(in the rows, 128 means zero)
Known rows:
nalozus: [147 131 106 143 113 118 119 103 123 165 140 116 106 115 132 108 121 140
 130 174 126 121 119 126 176  95  92 139 158 107 176 130 121]
nabro: [134 127 141 153 123 131 110 107 128 169 146 109  97 128 123 137 125 141
 132 147 135 104 107 129 175 105  98 139 126 118 163  98 117]
mogal: [109 112 135 105 134 133 150 128 134 107 117 147 111 139 126 144 116 122
 146  61 122 107 129 140  77 121 143 126 105 145  67 120 149]
fimok: [126 134 172 144 134 126 108 160 126 149 138 129 122 131 124 131 128 107
 133 168 103 129 105  92 148 136  98 124 108 131 169  84 121]
flugum: [106 130 179 119 129 142 131 134 118  82  95 154 131 137 116 148 159 120
 119  65 112 132 136  98  88 151 149 148 120 155  78 158 130]
tepi: [ 98 116 127 139 133 111 144 170 122  83 123 128 156 139 130 134 103 101
  96 103 131 149 135 141  96 133 157  89  96 119  77  88 153]
grigis: [136 129 131 151 119 120 119 112 127 160 136 108 113 128 128 117 121 132
 128 169 122 116 113 122 167  95  97 122 141 103 169 108 122]
kotuk: [135 131 128 146 124 129 134 123 126 164 146 110 125 130 129 117 122 133
 135 158 130 108 112 135 149 104  95 124 132 117 180 107 113]
steplos: [134 129 129 137 151 118 130 146 135 162 140  89 121 121 125 117 111 107
 146 191 113 129  94 139 173 122  99 132  84 121 145 129 118]
troso: [149 136 122 124 128 134 113 108 130 175 141 125 126 133 136 123 140 133
 143 144 128 109 122 117 121 111 111 117 150 116 181  87 112]
fonem: [122 125 122 153 148 118 110 156 136 163 144  93 151 141 131 137 116  92
 134 162 117 116  89 144 131 125 119  75  64 107 156  39 122]
klikos: [151 132 117 136 124 123 104  97 132 178 141 128 119 131 132 124 141 128
 141 158 119 112 124 116 131 109 111 117 156 107 177  91 116]
gifakes: [122 121 111 115 110 120 145 114 123  96 114 139 126 123 129 115 119 137
 120  93 135 136 150 143 104 106 135 129 154 124  89 143 147]
givatal: [121 120 127 112 103 128 141 112 126  99 123 142 112 127 126 124 109 150
 118  84 141 131 152 130 130 113 148 127 148 130  85 171 148]
dumar: [136 123  89  90 118 127 169  92 132  97 115 152 100 109 130 100 114 156
 132 121 129 157 158 137 126 135 136 152 162 141 105 223 138]
dramim: [121 131 114 108 111 132 153 127 131  97 129 149 137 127 131 112 127 137
 131  80 139 127 157 143  87 127 136 130 154 132 104 160 141]
likla: [121 128 122 106 112 138 159 134 130  97 132 141 126 129 131 121 116 147
 130  89 143 125 154 137 103 125 142 129 142 137 109 159 143]
moris: [130 141 149 169 127 139  98 103 123 154 123 115 138 137 119 149 164 130
 124 147 122 111 110 118 169 115 118 130 116 120 158 122 104]
greve: [125 131 128  98 113 132 147 130 124  92 123 128 133 126 133 124 118 153
 128  78 148 122 150 134 103 119 149 135 145 127  89 160 141]
trete: [141 133 122 142 125 127 122 114 126 171 139 121 119 126 131 121 135 129
 142 153 127 113 117 130 133 112  97 122 142 121 177  92 113]

Facts:
dedriflom {perek=pegi, trotok=zedim, grelis=401}
fludor {trotok=mufu,bubusker, grelis=610}
brupin {perek=pipafil, trotok=tuvem, grelis=401}
peves {perek=stozu, trotok=plestugem, grelis=401}
bedrem {perek=geplom, trotok=nepu, grelis=401}
flarin {perek=niras, grelis=610}
grena {trotok=klikos,boli, grelis=401}
degun {trotok=suplim,fimok,boli, grelis=610}
skupakla {perek=steplos, trotok=poskerim, grelis=401}
solal {grelis=610}
fonem {perek=nosim,bagrok,dofom, trotok=fluklal,bagrok,boli, grelis=401}
zustustur {trotok=bedrem, grelis=610}
bubusker {trotok=gudru, grelis=610}
piro {trotok=puflimik, grelis=610}
fisekos {perek=kadrun, trotok=dofom,troso, grelis=401}
berur {perek=nidrem, trotok=drobrir, grelis=610}
pozok {perek=zusto, grelis=610}
nidrem {grelis=610}
mozun {perek=gedra, grelis=610}
nitru {perek=grena,nuran, trotok=sifunur, grelis=610}
stozu {trotok=tuste,tuvem,klikos, grelis=610}
zelor {perek=roba, trotok=tozel,troso,boli, grelis=401}
kotuk {trotok=trete, grelis=401}
greve {trotok=vemu,zokul, grelis=610}
gifakes {trotok=nidrem,trezum, grelis=610}
dulim {trotok=plugral,zusto, grelis=610}
niras {perek=bedrem,brokuzur, trotok=nepu, grelis=401}
dumar {trotok=tuste,savato, grelis=610}
moris {perek=dremen,nepu, grelis=401}
kadrun {trotok=fludor,skinistal, grelis=401}
nuran {perek=geplom,stozu, grelis=610}
tuvem {perek=nalozus,gastok, trotok=boli, grelis=610}
vagri {trotok=dofom, grelis=401}
grigis {trotok=vevi, grelis=401}
troso {grelis=401}
grobrifa {perek=zusto,movos,flarin, grelis=610}
kugram {perek=pustuk,flarin, trotok=solal,piro, grelis=401}
trete {trotok=zelor, grelis=401}
loleske {perek=piro, trotok=dofom, grelis=401}
nalozus {trotok=lipobrur, grelis=401}
tritrur {trotok=druzon,vopor, grelis=610}
dutron {trotok=zelor, grelis=401}
dusto {perek=truvor, trotok=brames, grelis=610}
likla {trotok=paditrim,dramim,skuze, grelis=610}
plopliplik {perek=nuran, trotok=dremen,tuvem, grelis=610}
plebror {perek=paditrim, grelis=401}
brames {perek=kledak, grelis=401}
dofom {perek=paditrim,tugiluk, grelis=610}
statre {perek=stozu,tratratru, grelis=610}
vilis {trotok=zotro,fonem, grelis=610}
suplim {perek=vivem, grelis=401}
sutru {trotok=skubru,poskerim, grelis=401}
boli {perek=plefo, grelis=401}
vemegra {grelis=401}
bruflu {perek=pipafil, trotok=boli, grelis=401}
kledak {perek=flugum,vutrer, grelis=610}
dremen {perek=flizoplu, grelis=401}
paditrim {trotok=zustustur, grelis=610}
lipobrur {trotok=vevi,tuvem, grelis=610}
klikos {grelis=401}
sifunur {grelis=401}
trezum {trotok=movos, grelis=401}
pipafil {perek=tuplal, grelis=401}
nabro {trotok=pozok, grelis=401}
truvor {grelis=610}
banek {trotok=dremen,boli,poskerim, grelis=610}
givatal {trotok=solal, grelis=610}
tozel {perek=tretuk, grelis=401}
plefo {perek=vemu,drisuk,zedim, trotok=niras,bubusker, grelis=401}
drobugrol {trotok=fluklal,vemu,dusto, grelis=610}
tepi {perek=tugiluk,fitruk, trotok=lipobrur,gifakes,fusa, grelis=610}
zimen {trotok=banek,fuplur, grelis=610}
skubru {grelis=401}
bripori {perek=drobugrol, grelis=610}
nosim {trotok=vufiflon, grelis=401}
sedi {perek=tuplal, grelis=610}
savato {trotok=tuvem,boli, grelis=401}
vevi {perek=dofom,riklemul, trotok=tuvem, grelis=610}
fusa {trotok=vevi,tuvem,dofom,klikos, grelis=401}
drisuk {perek=vutrer, grelis=401}
mazoger {trotok=skinistal,fuplur, grelis=610}
tratratru {perek=tugiluk, grelis=610}
mufu {trotok=brames, grelis=401}
plugral {trotok=vevi,movos, grelis=610}
mogal {perek=stifi,vemegra, grelis=610}
fuplur {trotok=tragra, grelis=610}
buplan {perek=pustuk,sira, grelis=610}
totin {perek=statre,bubusker, trotok=boli, grelis=610}
braplum {perek=moris, grelis=610}
vemu {perek=flizoplu,sira, trotok=brames, grelis=401}
gedra {perek=tugiluk,pozok, trotok=nepu, grelis=401}
tretuk {perek=dremen,fimok,drisuk, trotok=greve, grelis=401}
letal {perek=brupin,plebror, trotok=nitru,gedra, grelis=401}
brokuzur {perek=skebom, grelis=401}
murir {grelis=610}
drenir {perek=dumar,plopliplik, grelis=610}
skuze {perek=vivem,vemu,pozok, trotok=troso,brames, grelis=610}
vivem {trotok=puflimik, grelis=401}
tuste {trotok=bagrok, grelis=401}
druzon {grelis=610}
flizoplu {perek=movos, trotok=dremen,savato, grelis=610}
drovas {perek=niras,kadrun, grelis=401}
sira {perek=brupin,movos, trotok=floska, grelis=610}
flugum {perek=nidrem,geplom,vutrer, grelis=610}
plestugem {perek=vevi, trotok=mazoger, grelis=401}
roba {trotok=fisekos,drobrir,dramim,riklemul, grelis=401}
movos {perek=nidrem, trotok=lipobrur, grelis=610}
fimok {perek=skebom, trotok=neflel,vemegra, grelis=401}
drobrir {perek=brames, trotok=skinistal, grelis=610}
fleste {trotok=plugral,grobrifa, grelis=610}
zedim {perek=berur,bruflu, trotok=mazoger,vevi,klikos, grelis=401}
geplom {perek=nidrem, grelis=610}
klapan {perek=dumar, grelis=401}
fitruk {perek=skebom, grelis=610}
bubek {perek=drovas,vagri, grelis=401}
puflimik {trotok=tuvem, grelis=401}
droka {perek=drobrir, trotok=puflimik,fusa, grelis=610}
pliplen {trotok=dedriflom,nosim, grelis=610}
vopor {trotok=brames, grelis=610}
vobil {trotok=drekon, grelis=401}
gudru {perek=flizoplu, grelis=401}
floska {perek=pliski, trotok=ledrupok, grelis=610}
staden {trotok=grobrifa,bruflu,boli,trete, grelis=610}
riklemul {perek=bruflu, trotok=tuste, grelis=610}
pegi {perek=plebror, grelis=610}
tragra {perek=bruflu,niras,nuran, trotok=poskerim, grelis=610}
vufiflon {perek=peves, trotok=tuste, grelis=610}
pelugru {perek=truvor, trotok=murir, grelis=610}
bagrok {perek=nuran, trotok=lipobrur,boli, grelis=610}
zotro {trotok=mazoger,truvor, grelis=610}
nipir {trotok=flugum,braplum, grelis=610}
plukasor {perek=loleske, grelis=610}
pustuk {grelis=401}
vutrer {perek=berur, trotok=tuste, grelis=401}
dramim {trotok=klikos,tragra, grelis=610}
grifir {trotok=sifunur,tretuk,skinistal, grelis=401}
zokul {trotok=droka, grelis=610}
tuplal {perek=stozu, trotok=likla, grelis=610}
drelinon {perek=dumar, grelis=401}
brina {trotok=tuvem,boli, grelis=610}
zusto {perek=flizoplu,roba, grelis=401}
poskerim {perek=roba, grelis=610}
pastun {trotok=bedrem,boli, grelis=401}
skebom {perek=zedim, grelis=401}
stifi {perek=bruflu, trotok=savato,dumar,troso, grelis=401}
skinistal {trotok=bagrok,zelor,boli, grelis=610}
drekon {trotok=gudru, grelis=401}
tugiluk {grelis=401}
gastok {grelis=401}
pliski {perek=plebror, grelis=401}
fluklal {trotok=tozel,dofom, grelis=401}
steplos {perek=brupin, trotok=gudru,bagrok,niras,buplan,boli,tragra, grelis=401}
ledrupok {perek=zelor, trotok=zotro,bedrem, grelis=401}
neflel {perek=loleske,pegi, trotok=zotro,mazoger,stifi,tuvem,riklemul, grelis=401}
nepu {trotok=tuste,bagrok, grelis=401}
tritin {perek=tugiluk,drobugrol,skubru, trotok=tuste,tuvem, grelis=401}
pluros {trotok=niras,buplan, grelis=401}

Rows:
No name comes twice in this set of rows, the named rows included.
[127 132 100 145 125 143 124  88 124  92  99 148 166 128 121 153 166 142
  94  89 151 153 158 147 146 160 178 137 151 138 102 174 123]	pozok
[137 138 118 176 124 136 106 111 144 153 130 103 155 138 121 139 161 133
 136 148 124 102 111 141 166 114 137 104 120 101 177 147 104]	ledrupok
[136 141 165 123 128 123 119 166 123 158 147 103 109 115 132 109 116 134
 133 187 125 133 117 101 169 122  75 164 145 133 167 146 117]	kadrun
[144 114 101 143 146 117  89 108 122 170 150 106 121 105 132 147 109 128
  81 218 158 185 119 127 227 174 124 143 126 133 180  63 121]	tugiluk
[114 109  94 112 138 108 131 136 126 103 125 153 141 129 137 131 109 108
 112 105 130 158 139 140  68 150 154  90 121 124  76  58 157]	vevi
[107 138 124 140 132 139 136 131 118  81  88 150 186 150 119 146 178 111
 120  65 111 123 137 133  47 132 162 109 126 128  77 140 126]	grobrifa
[118 138 136 104 118 137 146 158 121  84 117 147 143 132 128 116 142 134
 131  88 127 129 155 111  74 137 139 138 151 143  99 171 136]	drobrir
[122 112 105 100 132 117 133 173 128  96 151 135 142 116 140 136  94 124
  95 132 169 184 168 141 121 180 154 126 143 142 116  91 155]	paditrim
[147 133 106 160 120 125 115  91 127 149 129 114 134 115 124 124 144 144
 106 193 131 149 117 117 216 125 127 133 138 106 185 155 103]	vivem
[112 119 120 140 130 133 124 121 128  95 116 129 162 139 125 155 138 126
 101  82 152 138 145 156 107 145 176 105 111 132  91 112 141]	mozun
[130 146 147 144 138 137 109 139 122 159 132 119 163 141 129 137 157 113
 140 148 109 105 105  99 111 120 115 111 113 118 168  76 106]	tozel
[138 152 134 164 141 136  89 125 126 155 113 102 170 138 122 141 193 112
 129 147 117 114 110 124 126 132 121 136 119 112 152 121  93]	gudru
[136 142 170 128 145 125  90 174 123 160 126 106 112 126 126 127 146 107
 143 179 104 127 107  86 126 137  88 158 117 130 150 126 114]	niras
[141 120 117 109 162 119 132 113 130 165 137 130  92 114 129 111 104 109
 131 194 100 152  95 116 163 147  89 142  95 134 158 116 115]	bruflu
[114 138 111 120 124 127 137 113 111  77  87 154 150 116 122 118 162 131
  96 108 108 169 149 101 117 153 150 155 150 142  88 200 123]	movos

The same things again, as new rows of numbers:
Known rows:
nabro: [140 139  82 113 117 126 120 136 133 110 143 124 132 146 138 143 118 150
 106 146 111 134 126 132  63 149 156 129 111 145 151]
kugram: [114 154  87 109  95 139 131 140 145 131 131 138 135 117 132 141 133 143
 135 165 117 143 104 137  37 147 159 127 134 129 146]
pustuk: [139 125 102 113 125 134 113 134 129 114 146 109 126 144 120 131 123 146
 126 153 105 131 134 127  26 132 143 130 132 146 123]
tratratru: [135 108 126 153 154 124 146 129 135 164 118 148 135 125 108  97 130 141
 127 111 125 113 138 122 208 106  91 125 107  97 111]
statre: [143 117 163 156 133 125 155 133 154 156 111 138 128 130 108 102 129 140
 133 115 138 120 144 134 204 110  87 114 113  95 126]
tugiluk: [135 107  59 110 146 145 135 115 129 121 148 121 121 162 114 106 133 147
 116 146  73 131 149 112  41  98 139 128 101 141 112]
geplom: [135 102 173 162 152 134 110 138 118 153 110 121 136 121 102 114 121 144
 158 128 156 129 120 126 164 119  69 128 146 125  99]
drelinon: [136 141 106 112 106 126 136 141 137 121 139 124 121 141 141 143 116 135
 122 155 112 135 130 146  45 153 168 119 119 126 157]
steplos: [ 94 130 103 101  85 135 168 124 158  97 146  93 124 146 130 120 135 135
 102 144 138 122 133 134  57 151 156 122 118 130 125]
neflel: [105 145  47  97 112 140 145 115 152 114 142 149 128 122 149 144 142 119
 121 130 107 120 120 124  83 134 169 147 122 129 156]
mazoger: [133 133 159 156 151 120 116 124 125 134 122 137 125 121 123 142 127 108
 128  93 151 117 135 120 214 130 100 136 132 130 137]
flizoplu: [114 100 160 162 136 156 105 129 106 137 104 111 133 132 120 110 138 132
 164 106 167 141 103 116 184 123  82 126 145 129  88]
pipafil: [135 127 118 114 106 132 152 130 164 114 145 113 115 153 112 122 126 144
 122 160 108 126 155 139  24 121 140 111 116 123 145]
pliplen: [127 136 145 162 140 121 120 145 133 135 120 141 136 122 130 136 136 132
 118 104 154 130 119 116 216 130  91 137 118 141 130]
zustustur: [137 128 152 150 148 116 123 136 122 132 119 135 134 119 128 139 121 124
 126  99 151 119 131 120 219 136  98 136 131 137 127]
mozun: [132 111 126 150 144 130 136 138 116 169 109 151 124 123 126 104 126 131
 144 106 132 128 122 123 218 120 100 121 110 100 111]
vilis: [130 134 152 154 138 129 119 132 133 120 120 127 142 120 137 136 129 130
 118  91 162 126 121 120 216 128  99 138 127 132 127]
fitruk: [137 105 158 154 147 122 128 136 136 160 108 136 137 106 101 109 133 145
 142 126 148 112 122 134 180 124  78 132 135 101 115]
drisuk: [129 113 101 110 121 142 110 134 116 124 129 117 123 132 122 133 119 142
 142 165 121 141 116 126  16 143 140 131 146 136 118]
bubek: [125 140  89 103 112 119 125 138 132 124 134 141 131 111 130 143 119 146
 120 163 111 118 117 144  36 157 160 140 143 123 155]

Rows:
No name comes twice in this set of rows, the named rows included.
[103 141 111 108  94 146 136 120 151 116 141 122 122 129 120 131 144 133
 146 160 124 136 130 130  19 128 141 134 143 134 130]	zedim
[142 144 107  92 119 115 134 129 114 102 141 111 138 134 151 143 106 133
 112 142  93 138 134 120  60 132 172 125 123 136 134]	mufu
[118 116 176 154 123 119 146 121 143 157 112 133 120  97 106 116 122 117
 155 111 169  96 124 147 186 144  96 125 153  88 134]	tragra
[136 126 179 158 122 118 155 140 158 158 116 133 128 129 106 108 122 143
 138 120 157 118 135 144 189 131  86 114 119  99 140]	sedi
[129 123  86 108 109 143 118 137 109 134 126 122 115 140 142 136 114 133
 141 159 113 152 115 129  45 152 164 118 134 137 135]	moris
[118 125  84 108 107 177 119 124 114 103 132  94 126 170 154 131 126 138
 142 123 111 169 117  98  64 127 158 125 125 157 111]	roba
[106 122 100  97 119 132 128 124  98 117 143 106 111 141 135 149 119 119
 138 144 116 137 136 109  49 145 153 129 135 166 109]	nepu
[135 124 180 157 144 132 118 123 147 118 127 109 130 143 114 132 134 123
 134  95 159 126 145 118 197 104  84 130 128 149 120]	dumar
[122 146 103  93 109 136 121 118 140 103 139 130 140 107 135 151 127 124
 130 146 113 131 118 128  45 139 162 145 144 124 152]	fisekos
[136 135 101  98 127 114 131 126 113 113 142 125 123 133 144 151 113 114
 116 144  97 127 147 128  57 142 167 128 124 148 141]	sifunur
[122 126 153 158 136 124 112 127 128 116 118 117 148 121 128 114 145 134
  98  96 161 128 102 138 227 131 114 131 123 120 121]	staden
[145 124 187 151 128 135 154 132 167 132 120 118 137 137 102 107 124 149
 136 105 157 120 149 122 185 110  75 120 126 105 125]	tuplal
[145 111 183 165 141 130 138 140 145 147 114 116 129 131  96 110 125 149
 142 124 156 126 143 130 168 116  70 120 134 114 114]	nuran
[125 122 111 146 152 118 146 126 144 152 119 156 134 106 120 118 132 128
 130 100 139 104 140 112 228 125  94 140 113 112 126]	floska
[141 106 150 161 144 122 112 142 105 168 104 148 126 122 125 124 110 131
 152 122 146 128 109 139 196 148  98 121 132 110 122]	braplum

